Look-ups in named tables: a row name and a column name give one cell, copied from the table.

Sev:
	Nufa	Lik
Sepe	5.91	41.86
Bobuza	37.03	30.28
Telazo	79.98	24.08
Mamob	70.75	71.35
Getefom	66.99	81.23
Kesam	33.68	-50.94
Bovumu	25.25	-23.23

Bovumu, Nufa -> 25.25
Bobuza, Lik -> 30.28
Telazo, Nufa -> 79.98
Mamob, Nufa -> 70.75
Kesam, Nufa -> 33.68
Telazo, Lik -> 24.08
Bobuza, Nufa -> 37.03
Sepe, Nufa -> 5.91
Bovumu, Lik -> -23.23
Kesam, Lik -> -50.94
Getefom, Lik -> 81.23
Mamob, Lik -> 71.35
Sepe, Lik -> 41.86
Getefom, Nufa -> 66.99

Vot:
fields: Pigifal, Ritip, Maminip
Val: [150, 128, 118]
Bolaz: [182, 78, 35]
Tar: [164, 126, 162]
Bobesa: [136, 120, 37]
Tibib: [117, 105, 45]
Gitomaz: [197, 69, 170]
Luk: [193, 154, 29]
Doguges: [125, 83, 154]
Kize: [132, 153, 142]
Gepu: [131, 99, 40]
Zurag: [206, 148, 23]
Zon: [117, 75, 133]
Noras: [128, 141, 123]

What is the Pigifal of Zurag in Vot?
206
What is the Maminip of Val in Vot?
118
What is the Pigifal of Luk in Vot?
193
What is the Pigifal of Bobesa in Vot?
136
What is the Ritip of Kize in Vot?
153
What is the Ritip of Gepu in Vot?
99
What is the Pigifal of Tibib in Vot?
117
What is the Ritip of Tibib in Vot?
105
What is the Pigifal of Noras in Vot?
128
What is the Maminip of Bobesa in Vot?
37
What is the Ritip of Bolaz in Vot?
78
What is the Ritip of Tar in Vot?
126
What is the Ritip of Bobesa in Vot?
120
What is the Pigifal of Bolaz in Vot?
182
What is the Pigifal of Kize in Vot?
132
What is the Ritip of Zurag in Vot?
148
What is the Maminip of Bolaz in Vot?
35
Row with the largest Ritip: Luk

Loburom
columns: Tefozo, Gem, Totonok, Lirum, Ner
Duz: [-1819, -2787, 2726, 5425, 7393]
Dovutuv: [9375, -8712, 3723, 2308, 4046]
Vuri: [-9089, -3766, -38, -7144, -8724]
Tel: [2370, -2014, 5864, -1620, -5473]

Gem of Vuri: -3766
Lirum of Duz: 5425
Ner of Tel: -5473
Lirum of Tel: -1620
Tefozo of Dovutuv: 9375
Ner of Dovutuv: 4046
Which row has the largest Totonok? Tel

Ropivav:
	Genefu	Pel	Bili	Kod	Dilupe	Sol	Tubifal
Medu	64	120	123	104	31	234	174
Fesonas	62	151	203	111	11	215	132
Gerurom	207	58	123	134	119	153	89
Sulava	33	234	52	101	164	115	89
Fakez	107	67	125	27	6	213	137
Bug	60	153	202	111	10	202	150
Tet	59	154	198	112	11	196	157
Pev	46	151	177	118	27	171	172
Rovu	62	141	180	110	26	239	134
Basum	29	221	65	100	157	105	92
Dov	42	151	173	119	30	167	172

Rovu, Tubifal => 134
Gerurom, Pel => 58
Dov, Dilupe => 30
Bug, Bili => 202
Tet, Pel => 154
Fakez, Bili => 125
Fesonas, Tubifal => 132
Pev, Pel => 151
Fakez, Genefu => 107
Basum, Tubifal => 92
Bug, Dilupe => 10
Dov, Kod => 119
Fakez, Tubifal => 137
Row with the largest Bili: Fesonas

Kuron
cols = Firemag, Tel, Sas, Zufanu, Gak, Puzubo, Vifavi, Rok, Mer
Mipe: [75, 58, 138, 98, 109, 139, 146, 220, 151]
Kizeden: [161, 204, 135, 209, 119, 134, 129, 31, 136]
Pekig: [126, 135, 133, 157, 75, 131, 135, 207, 115]

Firemag of Pekig is 126
Firemag of Kizeden is 161
Zufanu of Pekig is 157
Firemag of Mipe is 75
Gak of Pekig is 75
Zufanu of Kizeden is 209
Rok of Kizeden is 31
Gak of Kizeden is 119
Tel of Pekig is 135
Vifavi of Kizeden is 129
Mer of Pekig is 115
Sas of Mipe is 138
Puzubo of Mipe is 139
Rok of Pekig is 207
Vifavi of Pekig is 135
Sas of Kizeden is 135
Puzubo of Pekig is 131
Tel of Mipe is 58
Tel of Kizeden is 204
Mer of Mipe is 151

Sodo.csv
,Kat,Fid,Buler,Movap,Vitepat
Fuma,37767,53809,55385,56224,45873
Fadigof,50044,36651,83437,15407,43022
Lutavu,83383,71353,52733,70675,48718
Nalal,66287,56128,28774,46851,62293
Zalekir,53286,48677,70097,57334,53466
Mav,80622,40112,29820,53350,66947
Vozofe,61821,51518,31372,32589,73926
Toz,61720,55626,67781,46636,54343
Nenaveg,75673,51130,30980,49599,67376
Pugu,28158,39116,38213,55500,43766
Rotir,19153,8980,29460,16584,48216
Nul,9014,98398,24008,94969,47394
Zibiro,29035,65715,58207,50862,48298

What is the Kat of Nenaveg in Sodo? 75673
What is the Movap of Toz in Sodo? 46636
What is the Kat of Zalekir in Sodo? 53286
What is the Vitepat of Nalal in Sodo? 62293
What is the Movap of Pugu in Sodo? 55500
What is the Kat of Pugu in Sodo? 28158
What is the Kat of Nalal in Sodo? 66287
What is the Buler of Mav in Sodo? 29820
What is the Kat of Rotir in Sodo? 19153
What is the Fid of Toz in Sodo? 55626
What is the Fid of Nul in Sodo? 98398
What is the Vitepat of Pugu in Sodo? 43766
Row with the largest Buler: Fadigof

Table Tavu
         Puzudus  Mulako  Vulel  Musis    Muk  Nibelin    Zib
Ded        -56.7    43.0   57.8   71.5  -71.9     76.2  -57.8
Lag         17.7    57.3   85.2  -73.5   47.7    -69.4   58.7
Reze        45.6    32.3   -3.9  -43.8   33.3     72.9   36.1
Vobofo      16.0    80.4  -14.2  -74.9   41.3    -27.9   28.7
Padep       21.2   -64.0    6.4   79.8    0.3    -57.1   39.8
Buf         44.0   -38.8   45.2  -18.1  -34.6    -40.1   76.7
Kopatuf     77.4    29.5  -31.6   12.9   56.8    -67.2   42.5
Nikore       0.3    80.3  -11.1   41.4   70.7     51.2   32.3

Ded, Mulako => 43.0
Lag, Zib => 58.7
Kopatuf, Puzudus => 77.4
Buf, Vulel => 45.2
Lag, Puzudus => 17.7
Vobofo, Vulel => -14.2
Padep, Vulel => 6.4
Reze, Muk => 33.3
Padep, Mulako => -64.0
Reze, Vulel => -3.9

Pubuk
         Ninu  Ludigi  Tigak   Giv  Mukub  Gunat  Tetoru  Dukin
Dipir    40.6    35.9   55.5  53.2   78.7   49.5    32.3   45.2
Fekofud  23.0    40.5   65.3  51.6   66.7   61.9    41.9   43.7
Kig      33.6    29.3   52.1  56.2   78.9   58.2    50.2   43.1
Pamuso   33.6    49.1   62.0  45.3   63.6   50.6    46.6   47.9
Dep      44.4    56.1   47.5  55.3   60.3   50.2    45.0   49.7
Kogor    23.0    56.3   56.2  42.6   63.1   58.7    49.1   33.0
Noni     24.2    47.6   65.3  46.6   67.6   50.5    44.4   46.8
Pep      30.6    30.0   62.9  55.6   78.9   56.9    28.0   41.9
Dulok    32.6    56.3   54.2  42.6   60.3   53.5    50.9   38.3
Visugel  33.3    29.3   51.7  49.2   75.0   50.4    41.3   49.7
Pibin    44.4    34.2   47.5  56.2   72.3   49.5    28.0   35.3
Lik      23.7    31.9   49.6  54.8   67.2   61.9    50.9   33.0

Ludigi of Pibin = 34.2
Gunat of Noni = 50.5
Ludigi of Kig = 29.3
Tigak of Kogor = 56.2
Tetoru of Kig = 50.2
Dukin of Dulok = 38.3
Ludigi of Visugel = 29.3

Gagepe:
	Gufi	Balodok
Rugabe	65317	65100
Tadib	49216	55291
Mato	57190	55275
Kir	35906	45057
Sotobom	36096	46889
Dar	21169	24714
Ges	55074	50273
Vuro	59269	58219
Lumo	76393	85960
Depo	50273	49947
Lub	48398	49979

What is the Balodok of Lumo in Gagepe? 85960
What is the Balodok of Tadib in Gagepe? 55291
What is the Gufi of Rugabe in Gagepe? 65317
What is the Balodok of Kir in Gagepe? 45057
What is the Balodok of Vuro in Gagepe? 58219
What is the Gufi of Mato in Gagepe? 57190
What is the Gufi of Kir in Gagepe? 35906
What is the Balodok of Ges in Gagepe? 50273
Which row has the largest Gufi? Lumo

Luk:
,Dez,Pano,Nol,Lev,Sesafaf,Mabus
Niduban,262,447,457,210,139,105
Mif,170,-291,-829,-101,135,178
Femena,217,2,474,65,22,190
Gumam,191,100,200,91,397,386
Fesezig,301,346,657,108,27,87
Mizo,247,696,916,420,124,64
Zem,178,566,565,511,-155,-137
Binim,421,-7,147,-322,-109,24
Tibi,331,-59,-58,-188,59,137
Duz,402,-407,-329,-608,519,539

What is the Mabus of Niduban in Luk? 105
What is the Mabus of Binim in Luk? 24
What is the Mabus of Duz in Luk? 539
What is the Sesafaf of Zem in Luk? -155
What is the Nol of Mizo in Luk? 916
What is the Lev of Tibi in Luk? -188
What is the Lev of Fesezig in Luk? 108
What is the Pano of Mif in Luk? -291
What is the Pano of Niduban in Luk? 447
What is the Dez of Gumam in Luk? 191
What is the Nol of Duz in Luk? -329
What is the Dez of Tibi in Luk? 331
What is the Dez of Mizo in Luk? 247
What is the Nol of Niduban in Luk? 457
What is the Dez of Mif in Luk? 170
What is the Pano of Gumam in Luk? 100

Table Bazube
|  | Tabage | Mut | Duf | Tun | Kepufu | Kezibu | Sakema | Guto | Toku |
|---|---|---|---|---|---|---|---|---|---|
| Zorizip | 319 | -155 | 139 | 501 | 288 | -49 | 200 | 300 | 160 |
| Tuf | 359 | 537 | 106 | -169 | -137 | 473 | 138 | -143 | 303 |
| Feregug | -62 | 533 | 180 | -377 | -32 | 292 | 128 | -46 | 40 |
| Vedevad | 962 | -265 | -590 | 751 | -561 | 807 | -470 | -548 | 988 |

What is the Duf of Tuf in Bazube? 106
What is the Mut of Vedevad in Bazube? -265
What is the Toku of Vedevad in Bazube? 988
What is the Sakema of Vedevad in Bazube? -470
What is the Sakema of Feregug in Bazube? 128
What is the Guto of Zorizip in Bazube? 300
What is the Toku of Feregug in Bazube? 40
What is the Guto of Feregug in Bazube? -46
What is the Tun of Vedevad in Bazube? 751
What is the Kezibu of Feregug in Bazube? 292
What is the Mut of Feregug in Bazube? 533
Which row has the largest Duf? Feregug

